Here is a tiny trained network, its code and every weight. The questions are about switching its units off for an input and a class, where a switched-off unit gives its printed mean instead of its output.

import numpy as np


def w(rows, s, z=0):
    codes = np.array(rows[::2]) - 128.0
    scale = np.full(codes.shape[1], s)
    scale[-1] = z or s
    return codes * scale


def f(y):
    return np.maximum(y, 0)


def log_softmax(a):
    a = a - a.max(-1, keepdims=True)
    return a - np.log(np.exp(a).sum(-1, keepdims=True))


def net(x, mask):
    res = np.array(x, float).reshape(1, 6) / 4 @ E
    y = f(res @ A[0][:, :-1].T + A[0][:, -1])
    res = res + np.where(mask, y, B[0][:, -1]) @ B[0][:, :-1]
    return log_softmax(res[-1] @ U[:, :-1].T + U[:, -1])


A, B = {}, {}
E = w([
[116,150,120,134,121,124,137],'x0',
[178,197,118,61,178,94,21],'x1',
[59,143,120,184,254,200,125],'x2',
[116,165,113,137,132,105,161],'x3',
[56,164,220,43,142,134,161],'x4',
[124,153,145,157,123,121,131],'x5',
],0.0088)
A[0] = w([
[79,104,128,177,55,152,173,95],'neuron 0',
[151,116,79,155,136,141,129,176],'neuron 1',
[164,96,53,139,134,105,102,85],'neuron 2',
[125,65,128,161,97,160,228,70],'neuron 3',
[103,165,120,146,134,89,145,255],'neuron 4',
[122,77,150,149,117,134,169,66],'neuron 5',
[105,121,226,53,136,163,142,146],'neuron 6',
[125,124,153,87,74,183,108,80],'neuron 7',
[186,100,106,167,109,139,123,78],'neuron 8',
[176,111,147,85,1,41,129,116],'neuron 9',
[71,139,162,74,119,128,130,67],'neuron 10',
[149,191,105,107,141,103,80,52],'neuron 11',
],0.0087,0.0051)
B[0] = w([
[183,164,171,50,162,106,49,218],'neuron 0',
[94,107,129,175,107,85,180,205],'neuron 1',
[145,153,134,147,73,76,189,190],'neuron 2',
[218,203,131,22,187,103,68,232],'neuron 3',
[88,47,179,146,109,191,114,214],'neuron 4',
[193,177,110,93,182,122,101,172],'neuron 5',
[138,146,50,205,97,96,217,222],'neuron 6',
[119,122,124,152,155,93,146,146],'neuron 7',
[106,147,88,147,98,55,184,183],'neuron 8',
[44,39,71,145,215,193,69,255],'neuron 9',
[124,161,83,153,94,2,172,169],'neuron 10',
[187,181,143,48,130,130,65,169],'neuron 11',
],0.0074)
U = w([
[254,228,169,29,150,105,81,37],'0',
[49,55,101,178,210,201,126,75],'1',
[140,121,142,159,97,156,152,253],'2',
[134,105,179,167,91,133,136,242],'3',
[163,161,101,199,49,22,220,25],'4',
],0.0073,0.0055)

Each question gives the input, the list of numbers given to net, and the class t.
The units are the neurons (one row each of A and B). Each row of codes is followed by its name. A weight is (code - 128) times the scale printed after its matrix; where a second scale follows, it is the last column's (A, B and U).
mask holds one flag per neuron, in row order. A switched-off neuron (its flag False) gives its mean, the last column of its row in B, instead of its output. The means were averaged over made-up inputs and are rounded, as every weight is.
A unit's drop is (log p(t) with every unit on - log p(t) with that unit switched off) / (log p(t) with every unit on - log p(t) with every unit switched off).
The circuit of an input: a set's keep is (log p(t) with only the set's units on - log p(t) with every unit switched off) / (log p(t) with every unit on - log p(t) with every unit switched off). Starting from all 12 units, units are removed one at a time, each time the one whose removal leaves the highest keep (on an exact tie, the one counted first), for as long as the keep stays at least 0.8.
units of the circuit, in order: the units of the circuit, biggest drop first
unit that matters most: the unit with the biggest drop
top k neurons: the k neurons with the biggest drops, biggest first
drop when u is switched off: that unit's drop, to one decimal
input [-6,-4,1,1,7,0], class 4: units of the circuit, in order : neuron 6; neuron 10
input [-2,-7,3,-3,6,5], class 0: units of the circuit, in order : neuron 3; neuron 0
input [3,4,-5,4,2,-5], class 1: units of the circuit, in order : neuron 9; neuron 3
input [-1,-6,-7,-5,6,6], class 1: units of the circuit, in order : neuron 9
input [1,-6,0,3,6,-1], class 0: units of the circuit, in order : neuron 3; neuron 0
input [-1,-4,-3,-3,8,1], class 4: top 2 neurons : neuron 6; neuron 10
input [-8,6,-3,-8,0,-1], class 2: top 3 neurons : neuron 3; neuron 0; neuron 9
input [-2,-2,2,-6,6,4], class 4: units of the circuit, in order : neuron 6; neuron 9
input [-6,-6,5,-6,-8,3], class 4: units of the circuit, in order : neuron 8; neuron 9
input [-2,6,1,0,-7,4], class 4: units of the circuit, in order : neuron 3; neuron 2
input [-3,-7,7,7,-6,-8], class 3: top 2 neurons : neuron 1; neuron 9
input [-1,5,-2,0,4,8], class 3: top 2 neurons : neuron 3; neuron 0
input [-5,2,3,4,-8,-1], class 4: units of the circuit, in order : neuron 9; neuron 2
input [-1,-8,-7,2,-8,3], class 0: top 4 neurons : neuron 3; neuron 0; neuron 5; neuron 6
input [5,6,-7,-4,3,6], class 1: unit that matters most : neuron 9
input [-3,-7,0,-5,-5,2], class 0: units of the circuit, in order : neuron 3; neuron 0
input [-1,5,-2,5,-7,3], class 4: top 2 neurons : neuron 2; neuron 3
input [-4,-4,-3,4,8,2], class 4: top 2 neurons : neuron 6; neuron 10
input [-4,3,1,-1,7,-5], class 4: top 3 neurons : neuron 6; neuron 10; neuron 9
input [-4,-8,-5,5,2,-6], class 0: units of the circuit, in order : neuron 3
input [-5,0,-6,-1,3,-4], class 1: drop when neuron 9 is switched off : 0.7
input [-2,1,-3,-3,5,-4], class 4: drop when neuron 0 is switched off : 0.1
